Here is a tiny trained network, its code and every weight. The questions are about switching its units off for an input and a class, where a switched-off unit gives its printed mean instead of its output.

import numpy as np


def w(rows, s, z=0):
    codes = np.array(rows[::2]) - 128.0
    scale = np.full(codes.shape[1], s)
    scale[-1] = z or s
    return codes * scale


def norm(h):
    return h / np.sqrt((h * h).mean(-1, keepdims=True) + 1e-5)


def f(y):
    return np.maximum(y, 0)


def log_softmax(a):
    a = a - a.max(-1, keepdims=True)
    return a - np.log(np.exp(a).sum(-1, keepdims=True))


def net(x, mask):
    res = np.array(x, float).reshape(1, 4) / 4 @ E
    u = 0
    for l in range(2):
        y = f(norm(res) @ A[l][:, :-1].T + A[l][:, -1])
        res = res + np.where(mask[u : u + 8], y, B[l][:, -1]) @ B[l][:, :-1]
        u += 8
    return log_softmax(norm(res)[-1] @ U[:, :-1].T + U[:, -1])


A, B = {}, {}
E = w([
[153,149,169,120,119,48,108,148,64,111,150],'x0',
[134,83,83,112,113,86,125,129,185,132,246],'x1',
[161,127,145,94,79,148,119,151,166,47,130],'x2',
[205,69,137,128,87,135,132,91,102,191,113],'x3',
],0.013)
A[0] = w([
[82,186,69,73,163,125,127,163,132,84,166,144],'L0N0',
[111,153,81,156,200,101,114,2,104,143,127,68],'L0N1',
[122,163,56,148,187,141,114,99,48,157,164,3],'L0N2',
[225,72,154,160,94,148,110,71,126,170,158,135],'L0N3',
[151,128,121,179,113,159,123,161,78,121,93,56],'L0N4',
[174,154,114,157,99,102,150,89,202,122,189,119],'L0N5',
[120,139,77,175,69,91,116,109,106,137,163,78],'L0N6',
[79,157,57,185,139,82,114,131,96,238,152,64],'L0N7',
],0.0082,0.006)
B[0] = w([
[169,161,166,68,136,116,55,40,160,254,132,207],'L0N0',
[100,45,221,150,94,138,162,231,116,152,92,164],'L0N1',
[86,125,174,184,131,100,170,177,154,169,174,145],'L0N2',
[87,155,151,10,196,162,77,147,148,179,155,254],'L0N3',
[222,183,64,157,205,154,43,143,143,155,142,150],'L0N4',
[199,147,135,238,203,189,113,135,123,49,63,203],'L0N5',
[169,172,134,188,202,88,150,58,53,111,83,157],'L0N6',
[114,55,235,139,131,137,149,225,193,123,104,191],'L0N7',
],0.0069,0.008)
A[1] = w([
[119,116,190,100,137,59,97,160,78,132,160,165],'L1N0',
[118,62,81,135,152,87,133,144,165,127,225,53],'L1N1',
[62,82,97,134,93,197,157,102,196,144,101,145],'L1N2',
[105,140,192,146,161,153,62,149,128,119,48,128],'L1N3',
[125,138,135,155,48,73,91,176,41,100,152,75],'L1N4',
[150,85,139,77,92,115,156,89,141,173,157,89],'L1N5',
[175,145,135,62,11,141,108,186,201,54,102,5],'L1N6',
[9,196,108,130,150,84,127,170,182,89,141,32],'L1N7',
],0.011,0.002)
B[1] = w([
[72,88,80,123,78,189,134,86,144,88,138,235],'L1N0',
[176,248,86,163,113,116,186,157,92,86,24,201],'L1N1',
[73,106,98,105,63,82,120,91,49,71,186,218],'L1N2',
[188,169,94,153,128,83,142,135,186,86,177,254],'L1N3',
[75,99,58,116,122,152,161,101,115,141,136,164],'L1N4',
[142,181,193,115,171,108,74,104,143,130,95,180],'L1N5',
[68,93,172,185,160,95,169,179,110,214,110,214],'L1N6',
[208,62,170,60,149,178,95,122,63,202,71,187],'L1N7',
],0.012,0.0096)
U = w([
[180,212,82,213,159,108,159,130,125,84,73,168],'0',
[48,66,199,193,149,90,160,204,132,189,121,245],'1',
[164,113,174,25,173,143,45,96,129,169,124,124],'2',
[40,77,56,110,74,128,133,64,75,72,169,65],'3',
[123,136,141,166,145,110,75,125,239,74,249,135],'4',
],0.015,0.0011)

Each question gives the input, the list of numbers given to net, and the class t.
The units are the neurons (one row each of A and B). Each row of codes is followed by its name. A weight is (code - 128) times the scale printed after its matrix; where a second scale follows, it is the last column's (A, B and U).
mask holds one flag per neuron, layer by layer. A switched-off neuron (its flag False) gives its mean, the last column of its row in B, instead of its output. The means were averaged over made-up inputs and are rounded, as every weight is.
A unit's drop is (log p(t) with every unit on - log p(t) with that unit switched off) / (log p(t) with every unit on - log p(t) with every unit switched off).
unit that matters most: the unit with the biggest drop
k most important neurons: the k neurons with the biggest drops, biggest first
top k neurons in layer l: the k neurons of layer l with the biggest drops, biggest first
input [-2,6,-7,-3], class 1: unit that matters most	L0N7
input [-1,2,0,3], class 4: top 2 neurons in layer 1	L1N7; L1N1
input [2,0,4,-6], class 2: 2 most important neurons	L1N7; L0N0
input [5,-3,2,-4], class 3: 3 most important neurons	L1N0; L0N3; L0N5
input [8,7,5,6], class 3: 3 most important neurons	L1N0; L1N4; L1N3
input [-2,4,0,4], class 0: 3 most important neurons	L0N0; L1N1; L1N7
input [-8,6,-4,-8], class 2: 2 most important neurons	L1N7; L1N0
input [-3,-5,6,0], class 1: top 2 neurons in layer 1	L1N6; L1N1
input [-4,8,-7,-7], class 0: top 2 neurons in layer 1	L1N1; L1N6
input [-8,6,-6,-2], class 3: 4 most important neurons	L1N2; L1N3; L1N6; L0N1
input [-3,-4,-7,-7], class 1: top 2 neurons in layer 1	L1N5; L1N1
input [-4,-2,-1,3], class 3: top 3 neurons in layer 0	L0N0; L0N5; L0N7
input [-1,0,-1,-3], class 4: 3 most important neurons	L0N0; L0N3; L1N7
input [8,7,-6,6], class 3: top neuron in layer 1	L1N0
input [3,7,2,6], class 0: 2 most important neurons	L1N1; L0N0
input [-8,1,6,-2], class 3: 2 most important neurons	L1N2; L0N7
input [7,0,-2,6], class 3: top 2 neurons in layer 1	L1N0; L1N7
input [5,4,0,-5], class 2: 3 most important neurons	L1N7; L1N2; L0N0
input [6,6,-2,-8], class 2: 2 most important neurons	L1N7; L0N0
input [-4,7,7,-7], class 0: top 2 neurons in layer 0	L0N3; L0N7
input [-8,-6,-4,2], class 3: unit that matters most	L1N2
input [-5,4,5,-6], class 2: 2 most important neurons	L1N7; L0N0
input [4,-3,-5,-6], class 2: 2 most important neurons	L1N7; L1N6
input [6,2,7,-6], class 1: 2 most important neurons	L1N6; L0N3
input [4,3,-4,-6], class 2: top 2 neurons in layer 1	L1N7; L1N6
input [-8,-7,0,1], class 3: top 2 neurons in layer 0	L0N5; L0N6
input [4,-5,-1,-8], class 2: top neuron in layer 1	L1N7
input [-5,-2,-3,-6], class 2: top 2 neurons in layer 1	L1N7; L1N0
